Below are the code and all the weights of a small trained network. Each question names an input and a class and asks about switching units off, where a switched-off unit gives its printed mean instead of its output.

import numpy as np


def w(rows, s, z=0):
    codes = np.array(rows[::2]) - 128.0
    scale = np.full(codes.shape[1], s)
    scale[-1] = z or s
    return codes * scale


def f(y):
    return y / 2 * (1 + np.tanh(0.7978845608 * (y + 0.044715 * y**3)))


def log_softmax(a):
    a = a - a.max(-1, keepdims=True)
    return a - np.log(np.exp(a).sum(-1, keepdims=True))


def net(x, mask):
    res = np.array(x, float).reshape(1, 7) / 4 @ E
    y = f(res @ A[0][:, :-1].T + A[0][:, -1])
    res = res + np.where(mask, y, B[0][:, -1]) @ B[0][:, :-1]
    return log_softmax(res[-1] @ U[:, :-1].T + U[:, -1])


A, B = {}, {}
E = w([
[139,120,66,128,74,206,18,144,44,163,35,158],'x0',
[118,128,127,120,137,112,109,137,135,107,116,123],'x1',
[82,201,239,66,198,186,148,194,92,219,63,85],'x2',
[156,9,181,167,159,96,115,86,198,150,4,200],'x3',
[223,4,136,59,192,244,89,141,164,75,205,114],'x4',
[108,30,185,60,54,68,91,91,76,162,167,114],'x5',
[1,61,82,149,206,134,137,74,38,102,111,134],'x6',
],0.0064)
A[0] = w([
[160,99,168,129,146,146,133,148,101,91,148,140,27],'N0',
[166,137,131,154,70,63,174,49,138,20,195,185,138],'N1',
[125,117,177,135,141,118,130,91,141,98,92,173,64],'N2',
[195,107,181,107,163,173,115,174,142,92,144,138,158],'N3',
[94,133,185,145,159,101,173,129,141,105,204,186,51],'N4',
[83,186,135,181,110,79,83,129,117,173,148,130,29],'N5',
[171,156,133,74,101,118,125,164,158,158,126,190,29],'N6',
[171,180,158,179,62,101,172,158,135,208,140,133,193],'N7',
[75,69,194,31,76,99,95,71,72,172,220,108,152],'N8',
[49,58,119,181,231,132,107,73,90,163,103,187,123],'N9',
[135,113,112,80,214,75,174,100,193,136,167,62,80],'N10',
[182,68,100,96,126,216,114,156,75,109,117,89,168],'N11',
[136,79,134,130,202,177,124,118,176,97,179,85,84],'N12',
[89,160,212,149,129,95,184,49,167,115,176,120,161],'N13',
[170,155,35,196,182,154,175,109,135,67,101,185,175],'N14',
[148,182,107,174,218,188,186,163,165,104,75,60,165],'N15',
[153,78,126,156,168,106,163,62,167,170,75,156,17],'N16',
[181,115,1,170,81,142,102,84,159,99,201,203,43],'N17',
[113,119,118,112,123,103,160,150,170,124,149,112,51],'N18',
[50,72,84,111,141,155,183,97,95,121,113,109,38],'N19',
[82,117,179,122,166,141,125,191,130,178,121,129,2],'N20',
[134,156,52,124,75,192,104,173,74,87,173,53,124],'N21',
[168,29,182,165,141,188,190,91,188,136,91,189,218],'N22',
[159,131,147,114,54,127,82,188,236,164,149,80,68],'N23',
[111,164,135,180,152,164,116,129,142,85,130,171,61],'N24',
[130,140,137,184,106,91,199,133,76,137,80,96,43],'N25',
[131,156,113,150,116,47,166,176,84,150,119,191,20],'N26',
[122,161,131,142,122,145,185,142,81,114,213,114,101],'N27',
[126,60,135,96,72,65,125,85,128,170,104,102,132],'N28',
[146,166,102,132,136,118,121,124,78,131,158,50,33],'N29',
[150,150,74,166,202,134,130,145,129,143,112,112,25],'N30',
[112,76,146,152,164,213,120,122,128,101,214,138,120],'N31',
[100,144,74,115,128,129,142,151,104,137,194,108,65],'N32',
[57,160,212,69,164,225,203,189,62,164,136,62,48],'N33',
[125,187,98,106,131,179,155,128,184,79,98,183,42],'N34',
[28,164,136,218,139,68,140,94,56,100,108,147,161],'N35',
[130,97,112,41,197,185,137,127,114,107,173,141,74],'N36',
[108,125,75,158,180,164,163,157,144,134,148,151,76],'N37',
[51,96,62,112,193,134,191,108,46,85,147,50,121],'N38',
[106,118,130,117,179,91,176,141,181,137,163,139,64],'N39',
[113,102,84,179,91,124,113,125,140,96,173,158,10],'N40',
[122,121,70,154,78,199,11,159,57,172,62,157,34],'N41',
[117,127,156,157,164,74,139,134,163,133,155,106,26],'N42',
[166,98,132,114,159,156,127,148,117,110,137,110,32],'N43',
[117,109,245,133,204,147,104,98,180,186,23,145,120],'N44',
[179,198,229,91,208,114,110,147,117,169,106,122,59],'N45',
[80,174,143,80,150,142,136,214,65,114,219,73,107],'N46',
[130,101,48,192,102,116,148,61,161,75,156,148,19],'N47',
],0.0083,0.007)
B[0] = w([
[124,139,144,100,98,108,167,37,154,173,2,139,127],'N0',
[40,146,144,145,118,186,101,141,111,99,151,76,206],'N1',
[147,137,169,145,151,131,142,91,154,110,112,174,139],'N2',
[89,156,69,112,96,70,135,123,174,174,81,100,205],'N3',
[181,150,72,75,135,186,49,68,53,210,128,172,149],'N4',
[104,112,124,80,130,45,154,60,174,188,46,107,144],'N5',
[196,109,148,94,47,159,182,111,176,79,62,149,138],'N6',
[136,195,44,97,152,103,132,187,181,102,106,68,204],'N7',
[160,72,175,105,180,52,214,141,22,104,156,107,231],'N8',
[202,145,106,129,49,168,142,202,210,93,162,103,211],'N9',
[165,126,74,109,149,186,46,114,67,206,142,181,168],'N10',
[81,157,80,132,103,70,112,149,139,179,93,106,212],'N11',
[81,145,81,128,80,67,132,115,139,187,71,95,179],'N12',
[161,137,45,109,157,168,70,98,111,201,150,167,198],'N13',
[151,76,160,90,180,67,168,143,69,132,180,87,209],'N14',
[152,60,190,106,150,59,154,141,55,133,203,79,212],'N15',
[180,60,218,215,117,131,86,75,163,79,72,200,156],'N16',
[36,165,186,91,116,195,85,102,114,82,118,102,190],'N17',
[179,110,130,101,139,163,99,73,110,165,98,182,126],'N18',
[245,132,125,78,59,203,154,120,184,122,97,68,151],'N19',
[46,125,215,100,29,236,146,29,109,101,96,101,136],'N20',
[161,104,156,191,174,89,76,118,183,98,140,223,190],'N21',
[133,139,133,187,154,93,83,149,141,88,158,167,250],'N22',
[232,157,99,86,51,182,208,126,166,69,138,63,175],'N23',
[182,72,202,110,119,118,182,63,105,153,147,138,132],'N24',
[86,106,114,110,119,92,139,84,153,168,42,99,142],'N25',
[86,87,131,148,27,95,171,50,135,171,27,120,139],'N26',
[173,90,166,175,154,104,80,110,158,96,106,217,160],'N27',
[138,113,154,110,181,96,177,129,82,105,174,126,185],'N28',
[189,50,214,194,71,130,122,10,176,109,45,219,134],'N29',
[173,98,197,79,66,143,211,7,37,147,102,107,131],'N30',
[97,132,90,157,124,70,168,139,147,191,72,88,183],'N31',
[178,87,205,209,127,92,104,62,200,104,92,192,143],'N32',
[26,185,158,80,132,189,84,81,105,53,155,84,204],'N33',
[191,75,174,100,37,129,220,65,33,133,111,120,143],'N34',
[94,117,72,111,115,62,122,147,179,163,121,90,218],'N35',
[91,180,113,137,98,69,155,102,146,150,75,94,173],'N36',
[143,92,143,109,104,106,139,144,98,144,149,103,140],'N37',
[206,194,85,108,76,203,174,210,208,91,151,77,195],'N38',
[171,137,65,89,156,161,71,69,98,180,126,176,147],'N39',
[67,147,182,109,108,204,103,65,115,79,75,81,139],'N40',
[178,159,87,97,201,190,50,69,65,226,168,206,195],'N41',
[147,158,116,138,135,188,86,46,125,188,85,179,133],'N42',
[99,116,117,135,68,91,169,46,160,179,34,93,135],'N43',
[84,113,186,195,115,130,85,118,160,79,190,170,224],'N44',
[62,136,131,142,82,198,110,105,95,87,151,78,181],'N45',
[147,62,179,216,180,92,91,87,200,70,146,226,196],'N46',
[34,152,195,106,137,190,120,60,122,91,119,108,168],'N47',
],0.0083,0.011)
U = w([
[24,107,174,116,127,209,110,113,106,88,122,119,55],'0',
[152,78,175,211,139,105,107,110,168,95,111,214,33],'1',
[77,110,96,126,105,63,156,118,150,208,58,112,59],'2',
[185,110,82,103,156,208,69,104,56,238,132,184,84],'3',
[234,116,114,101,75,197,185,156,189,90,127,98,86],'4',
[155,51,202,101,139,73,210,116,2,131,159,117,33],'5',
[97,105,106,138,145,112,117,166,125,121,162,136,252],'6',
],0.0099,0.013)

Each question gives the input, the list of numbers given to net, and the class t.
The units are the neurons (one row each of A and B). Each row of codes is followed by its name. A weight is (code - 128) times the scale printed after its matrix; where a second scale follows, it is the last column's (A, B and U).
mask holds one flag per neuron, in row order. A switched-off neuron (its flag False) gives its mean, the last column of its row in B, instead of its output. The means were averaged over made-up inputs and are rounded, as every weight is.
A unit's drop is (log p(t) with every unit on - log p(t) with that unit switched off) / (log p(t) with every unit on - log p(t) with every unit switched off).
The circuit of an input: a set's keep is (log p(t) with only the set's units on - log p(t) with every unit switched off) / (log p(t) with every unit on - log p(t) with every unit switched off). Starting from the 12 units with the biggest drops (on a tie, the unit counted first), units are removed one at a time, each time the one whose removal leaves the highest keep (on an exact tie, the one counted first), for as long as the keep stays at least 0.8.
circuit, biggest first: the units of the circuit, biggest drop first
unit that matters most: the unit with the biggest drop
top k neurons: the k neurons with the biggest drops, biggest first
drop when u is switched off: that unit's drop, to one decimal
input [-1,-1,-7,3,-7,1,-1], class 0: top 3 neurons -> (N1 N47 N17)
input [-3,6,2,6,-5,3,-8], class 4: circuit, biggest first -> (N23)
input [-7,-6,-5,-6,4,-7,-6], class 3: circuit, biggest first -> (N10 N4)
input [1,2,3,-6,-1,-2,-6], class 1: top 4 neurons -> (N46 N21 N38 N9)
input [-1,5,0,3,8,8,-6], class 2: circuit, biggest first -> (N3 N12)
input [-8,-3,4,-7,-4,3,3], class 3: top 2 neurons -> (N13 N4)
input [7,-2,0,-7,-3,2,-2], class 1: top 2 neurons -> (N21 N46)
input [-8,-6,3,5,1,7,-7], class 3: circuit, biggest first -> (N13 N10)
input [7,-6,0,6,7,2,4], class 2: top 3 neurons -> (N11 N31 N36)
input [-2,5,-5,2,4,-1,-4], class 0: circuit, biggest first -> (N17 N1)
input [4,-5,-1,-7,-8,-1,8], class 2: top 3 neurons -> (N35 N5 N25)
input [-7,-2,-5,6,2,0,0], class 3: top 3 neurons -> (N10 N13 N4)
input [-4,4,3,8,5,0,7], class 1: top 3 neurons -> (N44 N22 N16)
input [8,2,-8,-2,-8,-1,4], class 0: circuit, biggest first -> (N17)
input [8,7,2,0,7,2,-8], class 3: top 2 neurons -> (N41 N9)
input [-2,-8,6,8,-7,-8,6], class 1: top 2 neurons -> (N44 N16)
input [6,6,-2,4,-3,7,-5], class 5: circuit, biggest first -> (N28 N8)
input [4,-1,-5,-6,6,-5,5], class 1: top 2 neurons -> (N21 N32)
input [-1,-3,-6,-1,-1,-7,-4], class 5: top 4 neurons -> (N14 N34 N15 N33)
input [2,6,-1,5,4,-5,7], class 4: unit that matters most -> N9
input [4,2,6,-3,5,-3,-6], class 0: top 2 neurons -> (N33 N45)
input [-7,8,-8,3,-5,-1,5], class 0: top 2 neurons -> (N1 N47)
input [-5,-5,6,6,7,-8,2], class 5: top 2 neurons -> (N15 N14)
input [-6,0,0,2,-7,4,3], class 2: drop when N35 is switched off -> 0.5
input [5,-5,3,-3,3,2,-2], class 3: drop when N41 is switched off -> 1.8
input [0,-4,7,3,-6,0,8], class 4: drop when N38 is switched off -> 0.4
input [-2,-6,0,4,2,6,3], class 5: drop when N40 is switched off -> 0.0
input [-3,-5,7,-1,1,-3,-7], class 0: unit that matters most -> N33
